Each row is followed by its group and then its class within the group.
[  1   6  -4   0   7  -5  22   8   3   3   3  12 -10   0   3 -55   5   2] -> [10] > Z986
[ -6  -5  -7   7  -5  -9  13   3   7   2  -2   5  -8  -5  -5 -55   2   2] -> [7] > Z470
[  1  -4  -7  -2  -5  -3  19   7   3  12  -3   0 -21  -1  -8 -39   8  10] -> [7] > Z647
[  8 -10  -5  -1   1  -7   4   6   3   3   1  -4  -2  -7  -7  -5   4  -1] -> [7] > Z647
[  3  -3  -6   3   0  -2   2   2  11   3   2   1  -6   4  -5 -13   1   9] -> [7] > Z647
[  1  -7 -16  -4  11  -5   9   1  -1   2   1  -3 -10   1  -2 -55   4  -2] -> [7] > Z470
[ -3   1  -5   3   4   4  11  -1   2  -1  -1   0  -6   3   6 -55  -5   2] -> [10] > Z349
[  1  -7  -4   1  -2  -5 -10   3  -2  -1   1  -1  -5   1  -5 -34  14   2] -> [7] > Z819
[ -1  -4   7   0   5   2  11  -1   3   3   7  -2  -8   6   0 -22   1  -1] -> [10] > Z986
[-10  -3 -18  11   2  -3  11   4   0  -5  -2  -6  -8   4   0 -50   5   1] -> [5] > Z950
[  3  -1  -1   3  -3  -3  16  -2  -4   6   3   4  -7   5   9 -37  -4  -4] -> [10] > Z165
[  8  -6 -10   2  -4   0  16  10   8   1  -2   2 -10  -3  -9  -4   3  -4] -> [7] > Z647
[  1   1  -2 -18   6  -1   8   4  -6   0  -7   4 -14  -3  -4 -55   1   3] -> [5] > Z202
[ -3   1  -4   6  -9  -1   7   0   6   0   0 -10 -13  -1   2 -55  -1  -1] -> [10] > Z349
[  0  -2 -10  -5   5   0   4  -4  -2  -4   3   0  -7  -2  -2 -55   0   2] -> [7] > Z470
[ 22   0  -1  -4  -1   0  10   2   1   7 -16   2   5   0   1 -17 -15  -4] -> [10] > Z986
[ -1   3  -5 -26   2  -4  24   5  10  -4   0  -3 -15   2   5 -55  -3  -4] -> [10] > Z986
[ -1  -4  -9   0  -3  -8   7  11  -4  -7   3   1 -14  -2  -7 -54   2   6] -> [5] > Z202
[  0  -6  -2   1   3   3   4  -1  -3  -1   4  -1  -5  -1   8 -55   4   4] -> [10] > Z349
[ -3  -3  -3   0  -5  -8   2   4   1   1   0   3  -4  -2  -6 -33   1   7] -> [5] > Z202
[  9  -3 -14   5  -3  -4   7   4   1  -9  -3   1 -12   4   5 -55   1  12] -> [5] > Z950
[  6  -3 -12  -4  -2  -8  22  -1  10  -1  14  -1  -7  -7  -7 -55   3   8] -> [5] > Z594
[ -7  -5  -5   3   0   1   2   1   5   3   6   2  -3  -7 -11 -55   2   3] -> [7] > Z819
[  2  -7  -4   9   1   0   9   1  12   1   5  -5  -7  -5   2 -34   5   1] -> [7] > Z470
[  9  -3   5  -2  -6  -4  23   6   5   7  -8   1 -10  11  -4 -13   2   1] -> [10] > Z165
[  1 -10  -6  -4   5   6  10   2   2   5 -28   0  -8  -5  -2 -55   1  -2] -> [5] > Z594
[  1  -6  -9 -11   7  -7   6   3   5  -3   4  -8 -10  -1   0 -44   4   4] -> [5] > Z950
[ -1   4 -11  -3   1   4   8   2   4  -4   0  -1  -9  -4  -6 -35   4  -2] -> [7] > Z819
[  4 -10   2   0  -2   1   7   5  -2   6  -7  -5 -11  -2  -6 -29   4   1] -> [7] > Z819
[  3 -13  -9 -13  25   2  12   3  -6  -3  -3 -10   0 -11  -3 -35   4   0] -> [7] > Z647
[  6   2  -2  10   2 -10  13   3   3   0   2   3  -6   7   0 -22  -2   0] -> [10] > Z165
[  0   0  -8  15   5  -9   7   8  13  -4  -4   2 -10   2   6 -34  -1   1] -> [5] > Z950
[  5   0 -10  -3   0   3  21  -3  -3  -3   2  -2  -7  -4 -11 -55   0  -1] -> [5] > Z594
[ -1 -11 -13   0   3  -5   6   5   3 -19   3  -4  -8  -2  -4 -45   3   2] -> [5] > Z202
[  2   0  -8   3   2  -7  20   0  -4   0  11   9 -14   1  18 -55   6   1] -> [10] > Z165
[  0   5   0   1   1  -2  12   9  -1   6  -3   2 -21   4   2  -9  -1   3] -> [10] > Z349

Each row is followed by its group and then its class within the group.
[ 1  1  1  3  2  2 -1 -2 -2 -2 -4  5 -2  0 -1 -4 -5 -4] -> Z720 > <6>
[ 3 -1  0  0  3 -4 -2 -4  2 -3  1 -2  1 -3  1 -4  0 -1] -> Z877 > <14>
[-1 -3 -5  0  3 -3 -3 -4 -2 -1  4 -4  3 -6  5 -8 -3 -2] -> Z877 > <14>
[-2  3  1  4  2 -2 -3 -2 -4 -4 -4  1 -1  1 -2 -6 -5 -6] -> Z720 > <6>
[ 5  0 -1  2  3  5  1  5  1  0  0  4 -2  5  0  2 -3  9] -> Z180 > <29>
[ 2 -2 -6  1  5 -1 -1 -1 -8  1  7  2  1 -1  6 -2 -2  7] -> Z369 > <20>
[ 1  1  1  3  2  0 -1 -2  1 -4 -3  3 -1  0 -1 -6 -4 -4] -> Z720 > <17>
[ 4 -2 -5  2  5  2  2  3  2 -1  1  7  0  3  3  1 -3 10] -> Z180 > <10>
[ 0  1  0  3  4  1 -3 -3 -5 -1 -3  3 -1  0  1 -6 -6 -3] -> Z720 > <17>
[ 1 -1 -1  1  3 -2 -3 -4  0 -4  2 -2  1 -1  1 -6 -2  0] -> Z877 > <15>
[ 1 -1 -5  3  4 -2  2 -3 -5  1  4  5  1 -1  3 -2 -2  5] -> Z369 > <20>
[-4 -1 -4  2  2 -5 -3 -1 -6 -1  3 -5  3 -2  2 -5 -3  2] -> Z877 > <15>
[ 0 -1  0  1  4  1 -3 -1  2 -2 -4  2  0  1  2 -6 -5 -3] -> Z720 > <17>
[-2  3  1  4  0  0 -3 -4 -5 -2 -5  3 -2 -1 -3 -7 -5 -6] -> Z720 > <6>
[-1  2  0  2  1 -1  0  1  3 -2 -4  1 -1  1 -3 -4 -4  0] -> Z720 > <17>
[ 2  0 -3  2  3  3 -1  5  1 -1  0  2 -1  4  1  0 -3  8] -> Z180 > <29>
[ 2 -2 -5  2  5 -2 -1 -2 -4  0  3  2  2 -2  4 -3 -3  5] -> Z369 > <26>
[-1  4  2  5 -1  0 -1 -2 -5 -4 -2  3 -2  1 -5 -5 -3 -4] -> Z720 > <6>
[-1  0 -1  1  3  0 -1  0  1 -5 -4  3  0  2  0 -3 -7 -3] -> Z720 > <17>
[ 5 -2 -2  2  8  6 -2  3  3 -1 -2  6 -1  4  5 -2 -6  6] -> Z180 > <29>
[ -4   0  -3   5   2   0  -3   2  -5  -4  -2   1  -1   2   0 -10  -9   1] -> Z720 > <17>
[ 1  1  0  3  4  1 -3 -2  2 -3 -4  4 -2  0  0 -6 -6 -3] -> Z720 > <17>
[ 4 -5 -3 -1  8 -3 -3 -6  5 -4  3  1  3 -4  7 -6 -2 -1] -> Z877 > <14>
[ 2  3  2  4  1  2  0 -4  0 -3 -5  7 -2  1 -1 -4 -4 -6] -> Z720 > <6>
[ 0  1  0  4  3  3 -4  0  1 -1 -5  4  2  1  0 -8 -7 -1] -> Z720 > <17>
[ 0 -3 -2 -1  3 -1 -2 -1  2 -3  2 -1  2 -1  2 -3 -1 -1] -> Z877 > <15>
[ 2 -1 -4  2  5  2 -1  1 -2  1  2  2  0  2  4 -1 -4  9] -> Z180 > <10>
[ 0 -1 -6  3  6 -2 -1 -1 -8  1  5  3  1  0  4 -3 -5  8] -> Z369 > <26>
[ 0  5  2  4 -2  0  0 -2 -6 -1 -3  1 -2  0 -3 -3 -3 -2] -> Z720 > <17>
[-1  3  0  4  0  0 -1 -3 -1 -4 -4  3 -2 -1 -2 -7 -5 -6] -> Z720 > <6>
[ 2 -3 -6  1  4 -2  1 -4  1  0  1  6  2 -2  5 -3 -3  4] -> Z369 > <26>
[ -7   4   0   6   1  -3   0   0 -10  -2  -4   1  -2   2  -4  -5  -5  -3] -> Z720 > <6>
[ 1 -1 -5  3  6  2 -3  4 -3 -1  2 -1 -1  3  3 -5 -7 10] -> Z180 > <29>
[ 5 -4 -3  0  9  5 -4  3  1  1  1  2  0  4  6 -1 -5  8] -> Z180 > <10>
[ 3 -1 -6  3  6  1  1  3  3 -1  0  4  0  2  3 -3 -5  9] -> Z180 > <10>
[-3  1 -1  4  2 -1 -3 -2 -4 -1 -4  1  0  1  0 -9 -8 -1] -> Z720 > <6>
[ 3 -4 -4  2  7  2  0 -2 -4  2  4  5  2 -2  9  0 -2  2] -> Z369 > <26>
[-1  3  2  4  2  0 -1 -3 -4 -2 -4  4 -1  0 -1 -6 -7 -5] -> Z720 > <6>
